X =
[[-0.9 -2.4 -0.9 -0.4  0.3 -0.5 -2.0 -0.2]
 [-0.6 -0.5 -0.7 -2.3 -1.7 -0.4  0.8 -0.5]
 [-0.8  0.7 -0.2 -1.0 -1.6 -1.6  1.7 -1.5]
 [-1.7 -0.2 -0.1 -1.2  0.2 -0.4 -0.3 -0.7]
 [-1.1  0.8  0.0  0.6 -1.4 -0.8 -0.1 -1.1]
 [-0.7  0.2 -0.6  0.9  0.3 -0.3 -0.9 -0.8]]
Rows and columns are counted from 1.
(1, 1)	-0.9
(3, 4)	-1.0
(3, 3)	-0.2
(4, 3)	-0.1
(1, 8)	-0.2
(6, 2)	0.2
(1, 4)	-0.4
(4, 6)	-0.4
(5, 5)	-1.4
(2, 3)	-0.7
(2, 4)	-2.3
(5, 3)	0.0
(6, 4)	0.9
(2, 5)	-1.7
(3, 2)	0.7
(5, 1)	-1.1
(5, 6)	-0.8
(5, 4)	0.6
(6, 6)	-0.3
(4, 5)	0.2
(4, 7)	-0.3
(1, 2)	-2.4
(2, 7)	0.8
(4, 4)	-1.2
(6, 8)	-0.8
(2, 2)	-0.5

arr =
[[ -3   0  13  -8  -8 -18  -9  -7   7   2   5  21  -2 -12  -5   3]
 [ -4   1  -6   5  -3   3   9 -10   0  -2  -5 -28 -12  14  -4   9]
 [  3  -3  -7   6   9  13   5   9  -4  -3  -4  -6   7   5   7  -3]
 [  3   3  -8   7   9  12   8  -2  -5   1  -2 -19   4  11  -1  -3]
 [ -4  -1  -1   4  -6   5  10  -5   4  -3  -6 -28 -13  14  -1   9]
 [  1   3   0  -6   3 -15 -10 -11  -5   5   6  21   6 -12  -8  -3]
 [ -2  -3   2   4  -6  13  10   8   7  -5  -8 -24  -9  13   7   6]
 [ -5  -3  13  -4  -9  -7   2  -6   7  -4  -4 -11 -13   4  -1   9]
 [ -4  -2   0   4  -6   9  10   1   5  -5  -7 -27 -11  13   3   7]
 [ -4   2   8  -8  -6 -18  -8 -11   3   5   6  16  -5  -9  -8   5]
 [ -2  -2  -1   5  -5  11  10   3   4  -5  -8 -27 -10  14   4   6]]
Rows and columns are counted from 1.
row 1 col 1 => -3
row 9 col 13 => -11
row 9 col 3 => 0
row 9 col 10 => -5
row 2 col 14 => 14
row 7 col 13 => -9
row 9 col 4 => 4
row 3 col 13 => 7
row 4 col 16 => -3
row 5 col 15 => -1
row 9 col 16 => 7
row 3 col 12 => -6
row 1 col 5 => -8
row 5 col 5 => -6
row 4 col 1 => 3
row 5 col 8 => -5
row 8 col 9 => 7
row 8 col 11 => -4
row 3 col 5 => 9
row 9 col 5 => -6
row 7 col 6 => 13
row 10 col 10 => 5
row 2 col 5 => -3
row 2 col 12 => -28
row 2 col 16 => 9
row 8 col 5 => -9
row 6 col 10 => 5
row 6 col 16 => -3
row 10 col 12 => 16
row 7 col 9 => 7
row 3 col 8 => 9
row 1 col 2 => 0
row 5 col 16 => 9
row 10 col 3 => 8
row 5 col 9 => 4
row 6 col 4 => -6

M =
[[-0.08 -0.20 -0.02  0.13 -0.14 -0.04  0.14  0.04]
 [ 0.05  0.09 -0.01 -0.07  0.04 -0.01  0.03  0.01]]
Indices start at 1.
(1, 1) -> -0.08
(1, 7) -> 0.14
(1, 3) -> -0.02
(1, 8) -> 0.04
(1, 6) -> -0.04
(1, 4) -> 0.13
(2, 8) -> 0.01
(1, 5) -> -0.14
(2, 4) -> -0.07
(2, 7) -> 0.03

W =
[[  0  10   2 -32 -33  14]
 [ 23  14  24  -9 -10  18]
 [-15  21  -6  17   6  18]
 [-16  18  -9  16   6  15]
 [ -3  15   1 -15 -19  17]
 [-31 -16 -30 -10 -10 -18]
 [ 16  19  19 -11 -14  23]]
Indices start at 1.
row 1 col 1 = 0
row 4 col 6 = 15
row 2 col 2 = 14
row 3 col 6 = 18
row 3 col 5 = 6
row 1 col 6 = 14
row 6 col 1 = -31
row 7 col 6 = 23
row 2 col 3 = 24
row 7 col 4 = -11
row 1 col 5 = -33
row 7 col 3 = 19
row 4 col 1 = -16
row 5 col 3 = 1
row 2 col 5 = -10
row 4 col 3 = -9
row 1 col 4 = -32
row 7 col 5 = -14

data = [[31, 30, 31, 30, -26, -30, 32, -29, 32, -26, 31, 37, -26, 31, -30], [35, 34, 35, 34, 31, -36, -3, -36, -19, 32, -11, 12, 31, 35, -37], [-28, -29, -27, -28, 27, -26, 22, -26, 14, 28, 21, 26, 26, -26, -26], [-31, -31, -30, -30, 31, -22, 1, -21, -6, 32, 1, 17, 30, -30, -19]]
Rows and columns are counted from 1.
row 1 col 1	31
row 4 col 3	-30
row 3 col 14	-26
row 2 col 10	32
row 4 col 4	-30
row 2 col 12	12
row 2 col 9	-19
row 1 col 13	-26
row 2 col 8	-36
row 4 col 12	17
row 2 col 2	34
row 3 col 11	21
row 4 col 9	-6
row 1 col 3	31
row 2 col 13	31
row 2 col 11	-11
row 2 col 4	34
row 4 col 11	1
row 3 col 8	-26
row 3 col 1	-28
row 3 col 15	-26
row 2 col 14	35
row 2 col 7	-3
row 3 col 5	27
row 1 col 6	-30
row 1 col 4	30
row 1 col 15	-30
row 3 col 2	-29
